Below is a small trained network, with its code and all its weights. Each question gives an input and a class and asks what happens when units are switched off, that is, made to give their printed mean instead of their output.

import numpy as np


def w(rows, s, z=0):
    codes = np.array(rows[::2]) - 128.0
    scale = np.full(codes.shape[1], s)
    scale[-1] = z or s
    return codes * scale


def f(y):
    return np.maximum(y, 0)


def log_softmax(a):
    a = a - a.max(-1, keepdims=True)
    return a - np.log(np.exp(a).sum(-1, keepdims=True))


def net(x, mask):
    res = np.array(x, float).reshape(1, 2) / 4 @ E
    y = f(res @ A[0][:, :-1].T + A[0][:, -1])
    res = res + np.where(mask, y, B[0][:, -1]) @ B[0][:, :-1]
    return log_softmax(res[-1] @ U[:, :-1].T + U[:, -1])


A, B = {}, {}
E = w([
[106,220,165,194,240],'x0',
[208,213,8,134,54],'x1',
],0.012)
A[0] = w([
[36,129,192,158,135,185],'n1',
[202,186,78,109,136,214],'n2',
[248,116,66,120,65,254],'n3',
[169,181,106,205,126,232],'n4',
[88,43,165,115,112,208],'n5',
[106,176,159,148,129,111],'n6',
[141,183,104,133,145,193],'n7',
[164,190,122,167,150,167],'n8',
[137,122,102,96,161,99],'n9',
[72,92,183,157,162,187],'n10',
[102,150,126,122,171,130],'n11',
[116,119,190,95,135,133],'n12',
[112,182,157,151,160,133],'n13',
],0.015,0.0051)
B[0] = w([
[101,76,182,215,202,219],'n1',
[182,213,66,190,62,215],'n2',
[157,107,54,136,43,251],'n3',
[117,199,54,123,2,208],'n4',
[221,101,240,77,126,204],'n5',
[90,137,117,142,132,169],'n6',
[113,148,62,209,24,184],'n7',
[107,90,94,137,12,195],'n8',
[134,106,164,100,124,129],'n9',
[156,110,203,199,200,222],'n10',
[85,112,177,172,90,171],'n11',
[171,117,107,171,173,175],'n12',
[89,155,185,161,67,195],'n13',
],0.0084,0.02)
U = w([
[199,132,34,154,78,170],'0',
[91,122,119,104,193,4],'1',
[62,94,177,50,148,20],'2',
[234,94,226,163,244,218],'3',
[183,19,186,17,69,225],'4',
[99,154,158,17,181,21],'5',
[2,47,148,208,171,48],'6',
[43,156,201,145,65,85],'7',
],0.0087,0.0026)

Each question gives the input, the list of numbers given to net, and the class t.
The units are the neurons (one row each of A and B). Each row of codes is followed by its name. A weight is (code - 128) times the scale printed after its matrix; where a second scale follows, it is the last column's (A, B and U).
mask holds one flag per neuron, in row order. A switched-off neuron (its flag False) gives its mean, the last column of its row in B, instead of its output. The means were averaged over made-up inputs and are rounded, as every weight is.
A unit's drop is (log p(t) with every unit on - log p(t) with that unit switched off) / (log p(t) with every unit on - log p(t) with every unit switched off).
The circuit of an input: a set's keep is (log p(t) with only the set's units on - log p(t) with every unit switched off) / (log p(t) with every unit on - log p(t) with every unit switched off). Starting from the 12 units with the biggest drops (on a tie, the unit counted first), units are removed one at a time, each time the one whose removal leaves the highest keep (on an exact tie, the one counted first), for as long as the keep stays at least 0.8.
circuit, biggest first: the units of the circuit, biggest drop first
top k neurons: the k neurons with the biggest drops, biggest first
drop when u is switched off: that unit's drop, to one decimal
input [8,2], class 7: circuit, biggest first	[n13]
input [-5,-3], class 4: top 3 neurons	[n1, n10, n2]
input [3,-1], class 6: circuit, biggest first	[n5, n2]
input [6,1], class 7: circuit, biggest first	[n3, n13]
input [5,-1], class 6: circuit, biggest first	[n2, n5]
input [6,-4], class 6: top 3 neurons	[n5, n13, n11]
input [-4,-2], class 4: top 2 neurons	[n1, n10]
input [-6,-3], class 4: top 2 neurons	[n1, n10]
input [4,-3], class 6: drop when n6 is switched off	0.2
input [-1,-5], class 3: drop when n10 is switched off	0.0
input [7,-4], class 6: drop when n5 is switched off	0.1
input [8,-8], class 3: drop when n10 is switched off	0.8
